Here is a tiny trained network, its code and every weight. The questions are about switching its units off for an input and a class, where a switched-off unit gives its printed mean instead of its output.

import numpy as np


def w(rows, s, z=0):
    codes = np.array(rows[::2]) - 128.0
    scale = np.full(codes.shape[1], s)
    scale[-1] = z or s
    return codes * scale


def f(y):
    return y / 2 * (1 + np.tanh(0.7978845608 * (y + 0.044715 * y**3)))


def log_softmax(a):
    a = a - a.max(-1, keepdims=True)
    return a - np.log(np.exp(a).sum(-1, keepdims=True))


def net(x, mask):
    res = np.array(x, float).reshape(1, 3) / 4 @ E
    y = f(res @ A[0][:, :-1].T + A[0][:, -1])
    res = res + np.where(mask, y, B[0][:, -1]) @ B[0][:, :-1]
    return log_softmax(res[-1] @ U[:, :-1].T + U[:, -1])


A, B = {}, {}
E = w([
[121,138,126],'x0',
[17,69,29],'x1',
[29,128,254],'x2',
],0.006)
A[0] = w([
[208,153,54,96],'N1',
[179,79,86,180],'N2',
[146,40,147,187],'N3',
[242,165,212,107],'N4',
[88,71,201,105],'N5',
[191,117,160,152],'N6',
[36,187,190,108],'N7',
[80,191,202,91],'N8',
[125,171,107,121],'N9',
[188,252,69,145],'N10',
[57,129,197,100],'N11',
[64,88,68,113],'N12',
[178,156,62,102],'N13',
[129,98,113,254],'N14',
[37,103,66,67],'N15',
[200,112,32,93],'N16',
[133,61,150,108],'N17',
[181,182,176,122],'N18',
],0.012,0.0088)
B[0] = w([
[148,82,99,187],'N1',
[121,96,168,198],'N2',
[125,161,201,175],'N3',
[70,95,40,218],'N4',
[175,59,83,163],'N5',
[68,139,127,173],'N6',
[186,31,103,185],'N7',
[131,76,126,163],'N8',
[132,109,146,127],'N9',
[118,83,153,203],'N10',
[183,56,101,175],'N11',
[73,148,46,185],'N12',
[138,90,104,166],'N13',
[121,157,254,254],'N14',
[105,88,42,176],'N15',
[155,25,117,194],'N16',
[128,130,110,121],'N17',
[52,134,43,177],'N18',
],0.0096,0.0078)
U = w([
[79,109,131,246],'0',
[159,72,105,83],'1',
[2,128,70,54],'2',
[121,191,166,114],'3',
],0.016,0.011)

Each question gives the input, the list of numbers given to net, and the class t.
The units are the neurons (one row each of A and B). Each row of codes is followed by its name. A weight is (code - 128) times the scale printed after its matrix; where a second scale follows, it is the last column's (A, B and U).
mask holds one flag per neuron, in row order. A switched-off neuron (its flag False) gives its mean, the last column of its row in B, instead of its output. The means were averaged over made-up inputs and are rounded, as every weight is.
A unit's drop is (log p(t) with every unit on - log p(t) with that unit switched off) / (log p(t) with every unit on - log p(t) with every unit switched off).
The circuit of an input: a set's keep is (log p(t) with only the set's units on - log p(t) with every unit switched off) / (log p(t) with every unit on - log p(t) with every unit switched off). Starting from the 12 units with the biggest drops (on a tie, the unit counted first), units are removed one at a time, each time the one whose removal leaves the highest keep (on an exact tie, the one counted first), for as long as the keep stays at least 0.8.
circuit, biggest first: the units of the circuit, biggest drop first
top k neurons: the k neurons with the biggest drops, biggest first
drop of u: that unit's drop, to one decimal
input [5,-6,3], class 2: circuit, biggest first -> N4, N18
input [4,6,6], class 1: circuit, biggest first -> N7, N11
input [-5,-8,-7], class 2: top 3 neurons -> N4, N18, N6
input [3,0,3], class 3: top 2 neurons -> N4, N16
input [2,-2,-3], class 3: top 2 neurons -> N7, N15
input [-1,1,-3], class 3: top neuron -> N4
input [1,-7,-6], class 2: drop of N12 -> -0.1
input [-7,6,8], class 1: drop of N7 -> 0.2
input [2,6,7], class 1: drop of N11 -> 0.2
input [-1,3,1], class 3: drop of N18 -> 0.1
